Below is a small trained network, with its code and all its weights. Each question gives an input and a target symbol and asks what happens when units are switched off, that is, made to give their printed mean instead of their output.

import numpy as np


def w(rows, s, z=0):
    codes = np.array(rows[::2]) - 128.0
    scale = np.full(codes.shape[1], s)
    scale[-1] = z or s
    return codes * scale


def f(y):
    return np.maximum(y, 0)


def softmax(a):
    e = np.exp(a - a.max(-1, keepdims=True))
    return e / e.sum(-1, keepdims=True)


def log_softmax(a):
    a = a - a.max(-1, keepdims=True)
    return a - np.log(np.exp(a).sum(-1, keepdims=True))


def net(x, mask):
    ids = ['ΘΠΩαβεηλμστ'.index(c) for c in x.split()]
    T = len(ids)
    res = E[ids] + P[:T]
    u = 0
    for l in range(2):
        r = res
        for j in range(2):
            rows = slice(2 * j, 2 * j + 2)
            q, k, v = (r @ M[l][rows].T for M in (Q, K, V))
            z = softmax(np.where(np.tri(T) > 0, q @ k.T / 2**0.5, -1e9)) @ v
            o = O[l][rows]
            res = res + np.where(mask[u + j], z, o[:, -1]) @ o[:, :-1]
        u += 2
        y = f(res @ A[l][:, :-1].T + A[l][:, -1])
        res = res + np.where(mask[u : u + 8], y, B[l][:, -1]) @ B[l][:, :-1]
        u += 8
    return log_softmax(res[-1] @ U[:, :-1].T + U[:, -1])


Q, K, V, O, A, B = {}, {}, {}, {}, {}, {}
E = w([
[31,104,162],'Θ',
[190,83,140],'Π',
[225,169,41],'Ω',
[68,105,148],'α',
[133,124,31],'β',
[127,217,62],'ε',
[69,68,102],'η',
[70,104,40],'λ',
[198,197,43],'μ',
[158,252,246],'σ',
[122,170,56],'τ',
],0.014)
P = w([
[44,236,2],'0',
[48,46,209],'1',
[149,82,186],'2',
[145,84,185],'3',
[142,82,180],'4',
[147,94,155],'5',
[151,92,160],'6',
[153,97,144],'7',
[193,95,169],'8',
[160,103,124],'9',
[125,97,112],'10',
[69,88,88],'11',
[106,104,68],'12',
[109,75,168],'13',
],0.0085)
Q[0] = w([
[156,181,103],'0.h0',
[28,155,156],'0.h0',
[126,216,252],'0.h1',
[170,146,168],'0.h1',
],0.015)
K[0] = w([
[133,165,192],'0.h0',
[133,183,43],'0.h0',
[95,252,188],'0.h1',
[58,160,198],'0.h1',
],0.013)
V[0] = w([
[194,155,178],'0.h0',
[161,180,10],'0.h0',
[50,2,219],'0.h1',
[132,235,123],'0.h1',
],0.0093)
O[0] = w([
[103,129,14,47],'0.h0',
[192,134,151,255],'0.h0',
[22,136,2,74],'0.h1',
[28,120,132,178],'0.h1',
],0.0077,0.0037)
A[0] = w([
[130,181,192,63],'0.n0',
[139,133,65,107],'0.n1',
[165,227,38,210],'0.n2',
[48,157,184,117],'0.n3',
[59,182,59,126],'0.n4',
[150,64,114,255],'0.n5',
[153,1,2,203],'0.n6',
[73,94,204,108],'0.n7',
],0.008,0.0066)
B[0] = w([
[148,56,112,174],'0.n0',
[159,80,129,159],'0.n1',
[115,129,181,225],'0.n2',
[202,146,140,196],'0.n3',
[165,171,124,180],'0.n4',
[56,248,149,253],'0.n5',
[129,121,167,248],'0.n6',
[108,156,53,215],'0.n7',
],0.015,0.0066)
Q[1] = w([
[202,173,201],'1.h0',
[210,7,93],'1.h0',
[100,23,17],'1.h1',
[149,53,54],'1.h1',
],0.013)
K[1] = w([
[46,75,142],'1.h0',
[63,213,151],'1.h0',
[70,156,252],'1.h1',
[27,151,183],'1.h1',
],0.017)
V[1] = w([
[133,78,115],'1.h0',
[152,138,80],'1.h0',
[252,142,114],'1.h1',
[184,218,17],'1.h1',
],0.016)
O[1] = w([
[159,85,119,88],'1.h0',
[148,123,139,105],'1.h0',
[130,90,98,250],'1.h1',
[122,174,2,136],'1.h1',
],0.02,0.024)
A[1] = w([
[113,154,170,175],'1.n0',
[128,30,138,60],'1.n1',
[131,154,77,47],'1.n2',
[171,70,2,128],'1.n3',
[190,134,125,232],'1.n4',
[163,99,182,2],'1.n5',
[38,110,96,105],'1.n6',
[157,37,21,160],'1.n7',
],0.009,0.0044)
B[1] = w([
[63,161,183,154],'1.n0',
[124,125,21,203],'1.n1',
[140,2,157,204],'1.n2',
[117,183,207,252],'1.n3',
[47,224,217,143],'1.n4',
[4,63,54,157],'1.n5',
[183,52,141,235],'1.n6',
[243,169,166,238],'1.n7',
],0.01,0.011)
U = w([
[161,92,195,108],'Θ',
[120,94,101,2],'Π',
[82,169,143,178],'Ω',
[122,107,210,181],'α',
[90,98,194,95],'β',
[154,164,89,106],'ε',
[84,103,118,75],'η',
[124,99,164,159],'λ',
[86,158,146,134],'μ',
[145,143,252,163],'σ',
[80,153,44,181],'τ',
],0.014,0.0036)

Each question gives the input, a string of symbols that net reads in full, and the target symbol t.
The units are the heads (2 rows each of Q, K, V and O) and the neurons (one row each of A and B). Each row of codes is followed by its name. A weight is (code - 128) times the scale printed after its matrix; where a second scale follows, it is the last column's (O, A, B and U).
mask holds one flag per unit, layer by layer, with each layer's heads first. A switched-off unit (its flag False) gives its mean, the last column of its rows in O or B, instead of its output. The means were averaged over made-up inputs and are rounded, as every weight is.
A unit's drop is (log p(t) with every unit on - log p(t) with that unit switched off) / (log p(t) with every unit on - log p(t) with every unit switched off).
The circuit of an input: a set's keep is (log p(t) with only the set's units on - log p(t) with every unit switched off) / (log p(t) with every unit on - log p(t) with every unit switched off). Starting from the 12 units with the biggest drops (on a tie, the unit counted first), units are removed one at a time, each time the one whose removal leaves the highest keep (on an exact tie, the one counted first), for as long as the keep stays at least 0.8.
units of the circuit, in order: the units of the circuit, biggest drop first
unit that matters most: the unit with the biggest drop
top k neurons: the k neurons with the biggest drops, biggest first
top k neurons in layer l: the k neurons of layer l with the biggest drops, biggest first
heads that matter: for each layer, one digit per head in row order, 1 if its drop is at least 0.15 and else 0, layers parted by /
input α α Θ Θ Π τ Θ α η α α, target τ: top 3 neurons in layer 0 -> 0.n5, 0.n3, 0.n6
input ε α Π α Ω ε α η Ω Θ ε Θ ε, target η: unit that matters most -> 0.n2
input Θ μ τ μ Θ Π, target ε: units of the circuit, in order -> 1.h1, 1.n7
input μ α Θ β μ Π β η Θ α α α, target Π: top 2 neurons -> 0.n7, 1.n1
input Π Θ α, target Ω: top 3 neurons in layer 0 -> 0.n7, 0.n3, 0.n4
input α Θ Θ ε, target τ: top 4 neurons in layer 0 -> 0.n2, 0.n5, 0.n6, 0.n3
input τ α Θ α, target β: top 4 neurons -> 0.n0, 0.n3, 0.n7, 0.n4
input τ η ε β Θ ε, target β: heads that matter -> 11 / 01
input λ Π Θ λ, target σ: units of the circuit, in order -> 1.h1, 0.n7, 0.h0
input Θ η μ τ Π λ Π β α Π μ β Θ, target ε: top 2 neurons in layer 0 -> 0.n5, 0.n3
input μ η Θ Θ Θ η Θ α α α μ Π Θ, target Π: top 2 neurons in layer 0 -> 0.n2, 0.n7
input Θ μ α ε, target ε: top 4 neurons -> 0.n5, 0.n3, 0.n4, 0.n6
input ε τ β τ, target η: top 3 neurons -> 0.n5, 0.n0, 1.n1
input Θ Θ Ω Θ μ η Θ Θ ε Θ η λ τ μ, target ε: heads that matter -> 01 / 01
input Θ Π α, target ε: top 2 neurons -> 0.n3, 0.n4
input Θ η Θ Θ η ε ε Θ λ, target ε: top 3 neurons -> 0.n4, 0.n3, 0.n5
input τ α Π Θ Θ Π β Π α Π Θ, target β: unit that matters most -> 0.h1
input ε Θ ε α, target η: top 3 neurons -> 0.n0, 1.n1, 0.n5
input Θ μ Θ Θ ε Θ α λ, target ε: top 2 neurons in layer 0 -> 0.n3, 0.n4
input η α α, target Ω: top 3 neurons in layer 0 -> 0.n7, 0.n6, 0.n4
input Θ α Ω τ, target ε: top 4 neurons -> 0.n5, 0.n3, 0.n4, 0.n2
input α Θ τ β β Θ, target τ: unit that matters most -> 0.n5
input τ α η Θ Π, target β: top 3 neurons in layer 0 -> 0.n7, 0.n3, 0.n0
input τ Θ α τ λ, target β: top 4 neurons -> 0.n7, 0.n0, 0.n3, 0.n4
input α Θ Π Θ Ω, target τ: heads that matter -> 00 / 01
input Θ η λ τ, target ε: top 3 neurons -> 0.n3, 0.n4, 0.n5
input α μ α μ η, target τ: units of the circuit, in order -> 1.h1
input Θ Θ Π τ σ σ, target ε: top 2 neurons in layer 0 -> 0.n3, 0.n2
input Ω α μ, target Θ: top 2 neurons -> 1.n7, 0.n6
input Ω Θ Θ Θ α η μ λ α ε η λ Π Θ, target Θ: top 4 neurons -> 0.n6, 1.n7, 0.n2, 0.n0
